Below are the code and all the weights of a small trained network. Each question names an input and a target symbol and asks about switching units off, where a switched-off unit gives its printed mean instead of its output.

import numpy as np


def w(rows, s, z=0):
    codes = np.array(rows[::2]) - 128.0
    scale = np.full(codes.shape[1], s)
    scale[-1] = z or s
    return codes * scale


def norm(h):
    return h / np.sqrt((h * h).mean(-1, keepdims=True) + 1e-5)


def softmax(a):
    e = np.exp(a - a.max(-1, keepdims=True))
    return e / e.sum(-1, keepdims=True)


def log_softmax(a):
    a = a - a.max(-1, keepdims=True)
    return a - np.log(np.exp(a).sum(-1, keepdims=True))


def net(x, mask):
    ids = ['ΘΣαβγδεζηλμπτφω'.index(c) for c in x.split()]
    T = len(ids)
    res = E[ids] + P[:T]
    u = 0
    for l in range(3):
        r = norm(res)
        for j in range(2):
            rows = slice(3 * j, 3 * j + 3)
            q, k, v = (r @ M[l][rows].T for M in (Q, K, V))
            z = softmax(np.where(np.tri(T) > 0, q @ k.T / 3**0.5, -1e9)) @ v
            o = O[l][rows]
            res = res + np.where(mask[u + j], z, o[:, -1]) @ o[:, :-1]
        u += 2
    return log_softmax(norm(res)[-1] @ U[:, :-1].T + U[:, -1])


Q, K, V, O = {}, {}, {}, {}
E = w([
[120,112,126,105,143],'Θ',
[124,139,87,71,154],'Σ',
[140,146,105,118,175],'α',
[124,100,109,141,140],'β',
[130,164,96,136,154],'γ',
[146,161,110,121,140],'δ',
[143,99,112,109,157],'ε',
[127,156,102,118,119],'ζ',
[141,141,129,110,96],'η',
[132,145,124,116,106],'λ',
[148,117,128,127,88],'μ',
[126,98,116,193,153],'π',
[161,108,141,152,119],'τ',
[106,121,127,163,96],'φ',
[136,149,147,5,66],'ω',
],0.028)
P = w([
[83,59,192,112,110],'0',
[155,81,16,96,148],'1',
[101,88,176,117,111],'2',
[180,123,2,105,145],'3',
[122,133,180,129,115],'4',
[203,172,26,128,145],'5',
[139,182,187,149,121],'6',
[226,210,56,155,151],'7',
],0.0075)
Q[0] = w([
[70,146,217,78,141],'0.h0',
[142,96,103,143,61],'0.h0',
[169,176,49,139,77],'0.h0',
[252,103,26,136,66],'0.h1',
[48,129,145,70,91],'0.h1',
[108,102,141,176,118],'0.h1',
],0.024)
K[0] = w([
[91,123,142,13,167],'0.h0',
[108,105,146,146,74],'0.h0',
[171,199,119,182,77],'0.h0',
[193,193,108,201,2],'0.h1',
[109,104,119,35,118],'0.h1',
[114,72,139,176,124],'0.h1',
],0.023)
V[0] = w([
[149,115,133,95,175],'0.h0',
[169,80,101,130,161],'0.h0',
[2,169,63,165,76],'0.h0',
[141,53,145,103,168],'0.h1',
[196,129,112,151,114],'0.h1',
[184,103,149,111,61],'0.h1',
],0.019)
O[0] = w([
[144,147,162,101,144,127],'0.h0',
[164,78,92,52,175,202],'0.h0',
[105,254,31,222,45,97],'0.h0',
[21,51,180,99,84,36],'0.h1',
[161,54,100,98,184,253],'0.h1',
[206,51,86,154,66,248],'0.h1',
],0.011,0.0042)
Q[1] = w([
[147,92,248,69,191],'1.h0',
[105,166,230,164,53],'1.h0',
[25,111,71,90,94],'1.h0',
[183,137,31,72,131],'1.h1',
[128,165,66,43,144],'1.h1',
[74,107,67,72,99],'1.h1',
],0.017)
K[1] = w([
[146,101,235,37,138],'1.h0',
[124,203,154,64,2],'1.h0',
[25,106,55,110,90],'1.h0',
[248,195,137,72,89],'1.h1',
[143,195,135,65,127],'1.h1',
[129,109,106,65,89],'1.h1',
],0.016)
V[1] = w([
[95,116,139,140,171],'1.h0',
[125,130,154,183,125],'1.h0',
[175,172,128,53,59],'1.h0',
[104,103,151,106,135],'1.h1',
[77,114,117,202,177],'1.h1',
[125,210,127,3,44],'1.h1',
],0.02)
O[1] = w([
[86,80,81,136,113,140],'1.h0',
[94,137,123,105,151,54],'1.h0',
[171,150,215,98,99,114],'1.h0',
[171,185,119,173,127,110],'1.h1',
[147,99,204,212,231,1],'1.h1',
[157,164,9,4,57,191],'1.h1',
],0.014,0.0055)
Q[2] = w([
[79,167,250,82,152],'2.h0',
[109,140,170,187,17],'2.h0',
[51,6,119,124,87],'2.h0',
[85,117,184,137,191],'2.h1',
[12,76,147,85,156],'2.h1',
[175,89,99,124,119],'2.h1',
],0.021)
K[2] = w([
[56,223,244,80,140],'2.h0',
[106,148,176,167,30],'2.h0',
[37,9,138,136,118],'2.h0',
[70,152,219,125,209],'2.h1',
[2,139,154,151,144],'2.h1',
[153,128,83,180,118],'2.h1',
],0.021)
V[2] = w([
[105,121,136,193,220],'2.h0',
[144,177,53,56,8],'2.h0',
[170,14,111,35,164],'2.h0',
[91,142,93,85,164],'2.h1',
[60,148,149,166,85],'2.h1',
[163,195,201,110,115],'2.h1',
],0.011)
O[2] = w([
[139,135,47,83,80,64],'2.h0',
[111,75,254,247,203,237],'2.h0',
[229,233,39,240,151,253],'2.h0',
[111,130,114,125,186,135],'2.h1',
[216,159,113,49,147,46],'2.h1',
[130,156,227,117,114,83],'2.h1',
],0.0075,0.0067)
U = w([
[102,193,71,217,43,88],'Θ',
[191,125,196,158,91,124],'Σ',
[161,25,127,48,174,124],'α',
[87,139,127,47,198,120],'β',
[54,194,126,90,170,135],'γ',
[97,121,194,127,103,175],'δ',
[75,118,121,136,120,253],'ε',
[138,133,156,60,58,120],'ζ',
[53,68,1,136,136,82],'η',
[68,90,193,60,145,183],'λ',
[123,157,58,30,29,101],'μ',
[187,69,131,174,48,80],'π',
[178,23,108,152,89,83],'τ',
[178,212,166,123,180,127],'φ',
[101,108,131,184,234,136],'ω',
],0.0098,0.0058)

Each question gives the input, a string of symbols that net reads in full, and the target symbol t.
The units are the heads (3 rows each of Q, K, V and O). Each row of codes is followed by its name. A weight is (code - 128) times the scale printed after its matrix; where a second scale follows, it is the last column's (O and U).
mask holds one flag per head, layer by layer. A switched-off head (its flag False) gives its mean, the last column of its rows in O, instead of its output. The means were averaged over made-up inputs and are rounded, as every weight is.
A unit's drop is (log p(t) with every unit on - log p(t) with that unit switched off) / (log p(t) with every unit on - log p(t) with every unit switched off).
The circuit of an input: a set's keep is (log p(t) with only the set's units on - log p(t) with every unit switched off) / (log p(t) with every unit on - log p(t) with every unit switched off). Starting from all 6 units, units are removed one at a time, each time the one whose removal leaves the highest keep (on an exact tie, the one counted first), for as long as the keep stays at least 0.8.
circuit, biggest first: the units of the circuit, biggest drop first
unit that matters most: the unit with the biggest drop
heads that matter: for each layer, one digit per head in row order, 1 if its drop is at least 0.15 and else 0, layers parted by /
drop of u: that unit's drop, to one decimal
input δ μ φ π, target Θ: heads that matter -> 10 / 00 / 00
input β φ ε β, target Θ: unit that matters most -> 0.h0
input φ ε δ τ, target α: heads that matter -> 11 / 00 / 00
input λ φ δ ε Σ α ε π, target η: heads that matter -> 01 / 10 / 00
input ω τ ε ζ δ α η ζ, target Σ: heads that matter -> 11 / 10 / 10
input δ μ φ ζ ε τ Θ γ, target α: heads that matter -> 10 / 00 / 00
input η δ ζ α, target φ: heads that matter -> 01 / 10 / 00
input Θ η Σ δ δ, target φ: circuit, biggest first -> 0.h1, 1.h0
input μ ζ μ Σ η, target Σ: heads that matter -> 01 / 10 / 00
input ζ ζ γ δ, target φ: heads that matter -> 11 / 10 / 10
input Σ Θ τ Θ α Σ γ, target γ: circuit, biggest first -> 0.h1, 2.h0
input π π φ λ π δ, target η: heads that matter -> 10 / 10 / 00
input Θ ω η α, target μ: heads that matter -> 00 / 01 / 00
input φ α ζ λ ε π π Θ, target η: circuit, biggest first -> 1.h0
input β Σ τ η, target α: heads that matter -> 10 / 00 / 00
input δ ω η, target Σ: heads that matter -> 10 / 10 / 10
input λ Θ γ ζ, target φ: circuit, biggest first -> 1.h0, 0.h1
input π φ Θ τ π α, target α: heads that matter -> 11 / 00 / 00
input Σ δ ζ ε, target φ: heads that matter -> 11 / 10 / 00
input δ ε δ π ζ τ τ Θ, target α: unit that matters most -> 0.h0
input γ μ φ η, target Θ: drop of 0.h0 -> 1.1
input ε μ φ ω η π, target μ: drop of 0.h0 -> 0.8
input π δ τ ζ, target α: drop of 0.h1 -> 0.0
input Θ Σ ε φ Θ α, target Θ: drop of 0.h0 -> 0.8
